Here is a tiny trained network, its code and every weight. The questions are about switching its units off for an input and a target symbol, where a switched-off unit gives its printed mean instead of its output.

import numpy as np


def w(rows, s, z=0):
    codes = np.array(rows[::2]) - 128.0
    scale = np.full(codes.shape[1], s)
    scale[-1] = z or s
    return codes * scale


def f(y):
    return y / 2 * (1 + np.tanh(0.7978845608 * (y + 0.044715 * y**3)))


def softmax(a):
    e = np.exp(a - a.max(-1, keepdims=True))
    return e / e.sum(-1, keepdims=True)


def log_softmax(a):
    a = a - a.max(-1, keepdims=True)
    return a - np.log(np.exp(a).sum(-1, keepdims=True))


def net(x, mask):
    ids = ['Ωαβεθμ'.index(c) for c in x.split()]
    T = len(ids)
    res = E[ids] + P[:T]
    u = 0
    for l in range(2):
        q, k, v = (res @ M[l].T for M in (Q, K, V))
        z = softmax(np.where(np.tri(T) > 0, q @ k.T / 2**0.5, -1e9)) @ v
        res = res + np.where(mask[u], z, O[l][:, -1]) @ O[l][:, :-1]
        u += 1
        y = f(res @ A[l][:, :-1].T + A[l][:, -1])
        res = res + np.where(mask[u : u + 12], y, B[l][:, -1]) @ B[l][:, :-1]
        u += 12
    return log_softmax(res[-1] @ U[:, :-1].T + U[:, -1])


Q, K, V, O, A, B = {}, {}, {}, {}, {}, {}
E = w([
[184,162,26,119,198,164,71,183,95,132],'Ω',
[184,133,86,124,246,112,88,148,37,171],'α',
[170,72,105,129,82,141,173,59,138,75],'β',
[126,174,122,252,157,101,174,113,117,144],'ε',
[50,138,82,101,118,86,159,187,149,121],'θ',
[91,200,146,166,192,58,159,154,151,141],'μ',
],0.014)
P = w([
[157,254,159,51,59,142,166,230,21,181],'0',
[77,135,138,106,165,145,159,139,97,73],'1',
[62,145,94,110,194,125,181,143,163,65],'2',
[90,87,118,106,163,93,127,70,141,154],'3',
[83,74,117,87,169,88,114,55,139,183],'4',
[42,103,75,86,131,95,159,93,138,179],'5',
],0.0078)
Q[0] = w([
[6,182,212,215,92,117,193,201,180,155],'0.h1',
[104,207,67,137,178,105,231,210,46,136],'0.h1',
],0.011)
K[0] = w([
[241,162,149,107,73,219,174,220,2,112],'0.h1',
[146,182,182,96,31,69,210,89,120,216],'0.h1',
],0.0083)
V[0] = w([
[195,82,95,172,61,253,134,142,160,102],'0.h1',
[168,153,167,234,176,91,174,86,113,166],'0.h1',
],0.006)
O[0] = w([
[112,180,53,116,123,102,88,2,47,143,4],'0.h1',
[118,105,104,131,130,31,37,122,65,93,197],'0.h1',
],0.011,0.0029)
A[0] = w([
[88,93,129,107,99,218,169,78,213,122,86],'0.n1',
[162,172,104,156,55,234,68,162,132,105,10],'0.n2',
[51,173,37,107,183,103,127,99,124,126,229],'0.n3',
[76,95,64,84,176,151,84,208,120,124,71],'0.n4',
[89,160,108,194,102,118,191,91,144,68,177],'0.n5',
[216,29,121,92,160,95,112,127,100,194,148],'0.n6',
[155,159,227,112,62,90,152,163,227,126,135],'0.n7',
[124,75,134,65,106,167,115,150,190,137,88],'0.n8',
[198,192,169,173,124,207,10,157,39,122,48],'0.n9',
[96,96,87,158,53,208,97,14,154,93,43],'0.n10',
[204,124,214,163,121,254,79,112,139,185,3],'0.n11',
[139,78,110,112,164,130,134,70,114,5,103],'0.n12',
],0.0076,0.0053)
B[0] = w([
[154,158,148,133,200,83,117,36,127,109,156],'0.n1',
[194,111,150,96,90,136,168,166,116,93,121],'0.n2',
[174,130,121,102,150,134,176,125,33,131,254],'0.n3',
[99,135,146,154,142,72,105,97,144,153,195],'0.n4',
[92,101,136,65,187,105,115,100,99,179,201],'0.n5',
[94,170,60,153,101,187,81,130,165,97,178],'0.n6',
[110,145,107,109,131,185,94,155,87,154,167],'0.n7',
[86,133,99,140,136,137,139,31,83,92,140],'0.n8',
[131,46,73,159,156,94,188,153,92,131,150],'0.n9',
[155,1,213,155,106,120,208,168,157,83,155],'0.n10',
[132,123,93,115,132,18,84,75,79,151,120],'0.n11',
[216,61,179,176,101,179,193,154,143,134,167],'0.n12',
],0.0095,0.0075)
Q[1] = w([
[151,223,13,147,179,170,5,199,110,168],'1.h1',
[198,60,30,140,26,254,35,76,235,65],'1.h1',
],0.0075)
K[1] = w([
[42,181,80,52,179,28,64,93,103,209],'1.h1',
[120,48,106,154,254,123,180,59,165,49],'1.h1',
],0.0078)
V[1] = w([
[254,129,181,153,212,148,142,195,125,158],'1.h1',
[141,163,146,58,69,188,119,180,144,132],'1.h1',
],0.008)
O[1] = w([
[68,110,130,57,79,107,55,109,132,183,249],'1.h1',
[153,137,250,81,27,167,139,146,105,139,107],'1.h1',
],0.011)
A[1] = w([
[159,163,99,123,132,146,209,62,63,84,148],'1.n1',
[231,207,139,236,207,119,118,90,145,116,114],'1.n2',
[63,88,177,178,125,100,93,172,219,132,119],'1.n3',
[179,126,90,185,193,94,95,206,60,105,117],'1.n4',
[93,81,84,151,159,60,154,182,179,203,154],'1.n5',
[95,72,85,173,151,4,159,84,102,74,74],'1.n6',
[161,131,43,165,189,140,127,103,103,83,135],'1.n7',
[236,98,180,78,89,156,207,56,130,92,59],'1.n8',
[97,188,187,153,143,96,254,87,86,95,136],'1.n9',
[146,138,150,122,121,173,123,154,176,120,64],'1.n10',
[112,130,127,125,71,85,183,58,215,82,57],'1.n11',
[123,178,139,184,174,181,68,222,253,52,2],'1.n12',
],0.0081,0.0069)
B[1] = w([
[87,90,116,139,107,107,85,139,217,156,170],'1.n1',
[161,85,129,90,120,132,133,196,73,48,156],'1.n2',
[145,101,121,153,120,108,79,136,152,175,159],'1.n3',
[114,159,159,127,89,124,125,93,176,147,215],'1.n4',
[114,123,160,167,166,156,126,142,111,33,237],'1.n5',
[181,164,165,138,92,107,91,139,109,122,247],'1.n6',
[113,147,129,141,79,146,173,91,168,117,222],'1.n7',
[107,183,182,141,163,212,119,153,136,79,173],'1.n8',
[167,68,48,89,105,79,107,153,112,73,158],'1.n9',
[105,131,125,181,110,91,107,99,109,179,131],'1.n10',
[133,161,187,142,138,85,98,75,126,148,140],'1.n11',
[183,104,185,73,55,111,135,138,176,254,138],'1.n12',
],0.0093,0.014)
U = w([
[255,62,47,97,105,135,127,159,28,155,189],'Ω',
[52,83,74,176,214,208,108,218,90,135,114],'α',
[68,198,109,91,139,184,179,33,145,214,156],'β',
[178,176,137,120,97,124,90,98,74,105,65],'ε',
[181,93,183,83,146,232,206,147,134,95,229],'θ',
[156,95,162,98,86,125,84,143,169,174,1],'μ',
],0.0045,0.0051)

Each question gives the input, a string of symbols that net reads in full, and the target symbol t.
The units are the heads (2 rows each of Q, K, V and O) and the neurons (one row each of A and B). Each row of codes is followed by its name. A weight is (code - 128) times the scale printed after its matrix; where a second scale follows, it is the last column's (O, A, B and U).
mask holds one flag per unit, layer by layer, with each layer's heads first. A switched-off unit (its flag False) gives its mean, the last column of its rows in O or B, instead of its output. The means were averaged over made-up inputs and are rounded, as every weight is.
A unit's drop is (log p(t) with every unit on - log p(t) with that unit switched off) / (log p(t) with every unit on - log p(t) with every unit switched off).
The circuit of an input: a set's keep is (log p(t) with only the set's units on - log p(t) with every unit switched off) / (log p(t) with every unit on - log p(t) with every unit switched off). Starting from the 12 units with the biggest drops (on a tie, the unit counted first), units are removed one at a time, each time the one whose removal leaves the highest keep (on an exact tie, the one counted first), for as long as the keep stays at least 0.8.
units of the circuit, in order: the units of the circuit, biggest drop first
most important unit: the unit with the biggest drop
top k neurons: the k neurons with the biggest drops, biggest first
k most important neurons of layer l: the k neurons of layer l with the biggest drops, biggest first
input α β θ β, target β: top neuron => [0.n12]
input Ω θ ε, target β: top 2 neurons => [0.n2 0.n9]
input α β μ Ω, target μ: units of the circuit, in order => [0.h1 1.n12 0.n3 0.n6]
input β α β θ α, target θ: units of the circuit, in order => [1.h1 0.h1]
input β μ Ω θ Ω, target θ: 2 most important neurons of layer 1 => [1.n2 1.n12]
input Ω β μ α, target μ: top 2 neurons => [1.n12 0.n6]
input ε μ ε θ α, target θ: top 2 neurons => [1.n2 0.n4]
input β ε α, target ε: top 3 neurons => [1.n6 1.n4 0.n6]
input Ω β μ, target β: units of the circuit, in order => [1.h1 0.h1 0.n9]
input β ε μ β Ω, target μ: 3 most important neurons of layer 0 => [0.n3 0.n6 0.n5]
input β μ ε μ ε μ, target Ω: top 3 neurons => [1.n9 0.n3 0.n6]
input β β ε β Ω Ω, target β: 2 most important neurons of layer 0 => [0.n3 0.n1]
input Ω β β α α, target β: 2 most important neurons of layer 0 => [0.n3 0.n6]
input α β β ε, target α: most important unit => 0.n9
input α Ω α, target α: top 2 neurons => [0.n9 1.n6]
input μ α α, target μ: top 2 neurons => [0.n7 1.n3]
input β ε μ ε ε Ω, target ε: top 3 neurons => [1.n6 1.n4 0.n4]
input Ω β θ, target β: 2 most important neurons of layer 0 => [0.n2 0.n9]
input θ β β θ θ, target θ: top 2 neurons => [0.n7 1.n8]
input β θ θ, target Ω: most important unit => 1.n9
